Below are the code and all the weights of a small trained network. Each question names an input and a target symbol and asks about switching units off, where a switched-off unit gives its printed mean instead of its output.

import numpy as np


def w(rows, s, z=0):
    codes = np.array(rows[::2]) - 128.0
    scale = np.full(codes.shape[1], s)
    scale[-1] = z or s
    return codes * scale


def f(y):
    return y / 2 * (1 + np.tanh(0.7978845608 * (y + 0.044715 * y**3)))


def softmax(a):
    e = np.exp(a - a.max(-1, keepdims=True))
    return e / e.sum(-1, keepdims=True)


def log_softmax(a):
    a = a - a.max(-1, keepdims=True)
    return a - np.log(np.exp(a).sum(-1, keepdims=True))


def net(x, mask):
    ids = ['αγεηθλμξπφ'.index(c) for c in x.split()]
    T = len(ids)
    res = E[ids] + P[:T]
    u = 0
    for l in range(2):
        q, k, v = (res @ M[l].T for M in (Q, K, V))
        z = softmax(np.where(np.tri(T) > 0, q @ k.T / 4**0.5, -1e9)) @ v
        res = res + np.where(mask[u], z, O[l][:, -1]) @ O[l][:, :-1]
        u += 1
        y = f(res @ A[l][:, :-1].T + A[l][:, -1])
        res = res + np.where(mask[u : u + 16], y, B[l][:, -1]) @ B[l][:, :-1]
        u += 16
    return log_softmax(res[-1] @ U[:, :-1].T + U[:, -1])


Q, K, V, O, A, B = {}, {}, {}, {}, {}, {}
E = w([
[179,158,106,155,166],'α',
[116,203,37,86,119],'γ',
[55,207,144,124,184],'ε',
[48,137,119,168,119],'η',
[55,159,159,143,66],'θ',
[161,69,113,90,28],'λ',
[173,199,103,126,10],'μ',
[111,98,139,93,159],'ξ',
[142,145,251,119,218],'π',
[142,160,171,145,194],'φ',
],0.017)
P = w([
[115,14,23,167,155],'0',
[143,142,146,105,125],'1',
[131,143,139,80,144],'2',
[117,142,136,66,137],'3',
[135,171,163,44,115],'4',
[121,173,161,24,129],'5',
[119,180,171,13,126],'6',
[122,197,182,3,128],'7',
[113,186,169,9,124],'8',
],0.0062)
Q[0] = w([
[171,244,54,20,122],'0.h1',
[189,88,105,126,138],'0.h1',
[87,3,47,224,147],'0.h1',
[82,97,81,177,159],'0.h1',
],0.0056)
K[0] = w([
[251,254,138,162,236],'0.h1',
[141,132,127,85,212],'0.h1',
[223,100,248,149,12],'0.h1',
[106,96,138,144,143],'0.h1',
],0.0052)
V[0] = w([
[178,170,204,175,87],'0.h1',
[111,142,99,135,191],'0.h1',
[140,166,165,2,111],'0.h1',
[144,85,85,222,161],'0.h1',
],0.0073)
O[0] = w([
[172,192,205,60,121,65],'0.h1',
[161,200,186,55,190,254],'0.h1',
[147,175,255,141,82,203],'0.h1',
[79,74,157,93,92,76],'0.h1',
],0.0081,0.0023)
A[0] = w([
[211,136,178,114,189,253],'0.n1',
[117,42,124,122,243,173],'0.n2',
[51,48,124,92,131,122],'0.n3',
[130,162,172,141,87,38],'0.n4',
[216,133,99,237,113,142],'0.n5',
[131,142,167,97,104,49],'0.n6',
[74,175,186,108,178,63],'0.n7',
[123,18,110,111,207,61],'0.n8',
[154,99,136,48,149,60],'0.n9',
[224,72,79,107,52,143],'0.n10',
[2,168,197,164,228,228],'0.n11',
[85,160,106,124,192,133],'0.n12',
[83,118,133,157,163,32],'0.n13',
[116,185,145,89,123,178],'0.n14',
[165,35,144,133,224,57],'0.n15',
[152,140,76,196,177,138],'0.n16',
],0.0093,0.0023)
B[0] = w([
[130,61,194,30,145,224],'0.n1',
[149,155,175,206,132,161],'0.n2',
[52,119,85,168,152,135],'0.n3',
[106,122,112,187,157,147],'0.n4',
[200,117,36,54,137,141],'0.n5',
[107,142,112,133,141,146],'0.n6',
[147,59,84,174,95,206],'0.n7',
[183,71,166,253,173,139],'0.n8',
[129,114,144,94,157,138],'0.n9',
[143,71,73,149,39,160],'0.n10',
[81,120,126,163,80,254],'0.n11',
[128,162,153,131,74,181],'0.n12',
[113,106,127,182,120,126],'0.n13',
[100,120,59,167,95,216],'0.n14',
[152,83,200,144,136,144],'0.n15',
[190,163,152,124,191,141],'0.n16',
],0.0072,0.0084)
Q[1] = w([
[153,116,96,107,188],'1.h1',
[173,27,198,103,142],'1.h1',
[62,95,163,255,128],'1.h1',
[175,120,151,131,101],'1.h1',
],0.01)
K[1] = w([
[119,191,135,67,202],'1.h1',
[98,63,236,54,103],'1.h1',
[219,32,143,254,220],'1.h1',
[198,143,220,154,51],'1.h1',
],0.0072)
V[1] = w([
[213,147,52,165,134],'1.h1',
[69,107,48,169,57],'1.h1',
[101,67,164,241,172],'1.h1',
[2,158,157,181,91],'1.h1',
],0.0071)
O[1] = w([
[144,199,171,100,149,189],'1.h1',
[233,105,175,139,106,253],'1.h1',
[202,167,137,2,62,210],'1.h1',
[189,92,70,150,108,172],'1.h1',
],0.0079,0.005)
A[1] = w([
[156,76,180,107,170,100],'1.n1',
[195,149,71,127,159,81],'1.n2',
[189,75,57,75,161,24],'1.n3',
[181,94,192,154,113,162],'1.n4',
[169,165,140,93,118,2],'1.n5',
[132,188,69,78,93,192],'1.n6',
[86,183,49,62,143,153],'1.n7',
[125,89,113,199,17,143],'1.n8',
[68,66,149,95,50,198],'1.n9',
[154,195,205,29,224,162],'1.n10',
[158,37,90,90,127,42],'1.n11',
[119,206,147,166,255,120],'1.n12',
[153,197,89,183,92,213],'1.n13',
[152,159,178,97,233,109],'1.n14',
[90,59,70,152,109,113],'1.n15',
[141,30,76,108,159,126],'1.n16',
],0.0093,0.0036)
B[1] = w([
[69,64,115,212,91,175],'1.n1',
[138,111,152,57,192,168],'1.n2',
[61,243,163,97,183,158],'1.n3',
[29,69,144,93,91,212],'1.n4',
[131,147,179,65,172,163],'1.n5',
[192,5,153,181,208,217],'1.n6',
[238,94,233,252,135,172],'1.n7',
[69,156,64,75,140,243],'1.n8',
[114,194,56,254,220,222],'1.n9',
[113,189,44,163,80,254],'1.n10',
[84,207,158,122,124,168],'1.n11',
[139,49,203,115,121,194],'1.n12',
[82,40,112,63,219,230],'1.n13',
[72,154,22,114,153,188],'1.n14',
[134,227,170,202,29,137],'1.n15',
[186,184,241,99,94,152],'1.n16',
],0.0055,0.0092)
U = w([
[88,167,78,130,64,68],'α',
[99,34,49,84,127,199],'γ',
[160,105,140,129,116,148],'ε',
[131,53,144,159,211,109],'η',
[105,107,181,86,101,101],'θ',
[20,209,84,83,254,252],'λ',
[24,84,194,107,150,104],'μ',
[109,122,100,160,145,96],'ξ',
[99,109,153,55,163,111],'π',
[138,201,150,167,151,70],'φ',
],0.0079,0.0014)

Each question gives the input, a string of symbols that net reads in full, and the target symbol t.
The units are the heads (4 rows each of Q, K, V and O) and the neurons (one row each of A and B). Each row of codes is followed by its name. A weight is (code - 128) times the scale printed after its matrix; where a second scale follows, it is the last column's (O, A, B and U).
mask holds one flag per unit, layer by layer, with each layer's heads first. A switched-off unit (its flag False) gives its mean, the last column of its rows in O or B, instead of its output. The means were averaged over made-up inputs and are rounded, as every weight is.
A unit's drop is (log p(t) with every unit on - log p(t) with that unit switched off) / (log p(t) with every unit on - log p(t) with every unit switched off).
The circuit of an input: a set's keep is (log p(t) with only the set's units on - log p(t) with every unit switched off) / (log p(t) with every unit on - log p(t) with every unit switched off). Starting from the 12 units with the biggest drops (on a tie, the unit counted first), units are removed one at a time, each time the one whose removal leaves the highest keep (on an exact tie, the one counted first), for as long as the keep stays at least 0.8.
units of the circuit, in order: the units of the circuit, biggest drop first
most important unit: the unit with the biggest drop
k most important neurons: the k neurons with the biggest drops, biggest first
k most important neurons of layer l: the k neurons of layer l with the biggest drops, biggest first
input μ ε α α ε, target μ: 4 most important neurons -> [0.n10, 0.n5, 0.n11, 0.n1]
input φ θ γ μ ξ η ε, target η: most important unit -> 1.h1
input ε α π ξ α γ γ π μ, target γ: 2 most important neurons -> [1.n13, 0.n10]
input α μ α ξ α α, target λ: units of the circuit, in order -> [0.n11, 1.h1]
input θ α π, target μ: units of the circuit, in order -> [0.n1, 1.n4]
input η α ε μ α π ε, target π: 4 most important neurons -> [0.n3, 0.n8, 1.n5, 1.n3]
input η ε θ φ π α ε φ η, target π: 2 most important neurons of layer 1 -> [1.n5, 1.n3]
input μ α π, target μ: 3 most important neurons -> [0.n1, 0.n11, 0.n7]
input η μ α μ γ γ λ α ε, target π: 2 most important neurons -> [0.n8, 0.n3]
input α φ η ξ, target λ: 2 most important neurons of layer 1 -> [1.n14, 1.n10]
input ε α ε φ ε ε η, target γ: 2 most important neurons -> [0.n1, 0.n11]
input α ε α ε η ε ε α, target π: 2 most important neurons of layer 0 -> [0.n11, 0.n12]
input θ ε α μ π ξ ξ η η, target α: 3 most important neurons of layer 0 -> [0.n7, 0.n11, 0.n14]
input ξ ε ε α η, target ε: 3 most important neurons -> [0.n8, 1.n6, 1.n7]
input γ α ξ α η, target λ: most important unit -> 0.n11
input μ α γ μ ε α φ η, target μ: 3 most important neurons -> [0.n10, 0.n5, 0.n1]
input λ ξ η, target θ: 2 most important neurons -> [0.n10, 0.n8]
input λ μ ε ε α ε, target θ: 2 most important neurons -> [0.n10, 0.n3]
input φ ε ε γ φ θ μ α θ, target η: 3 most important neurons -> [1.n6, 1.n7, 0.n8]
input α α θ ε λ μ μ ε, target φ: 3 most important neurons -> [1.n7, 0.n8, 1.n9]
input η α α α, target λ: most important unit -> 1.n14
input μ μ α α η, target μ: 2 most important neurons of layer 0 -> [0.n5, 0.n10]
input η μ μ π γ θ, target π: 2 most important neurons of layer 1 -> [1.n5, 1.n3]
input φ η γ γ, target η: 2 most important neurons of layer 0 -> [0.n11, 0.n1]
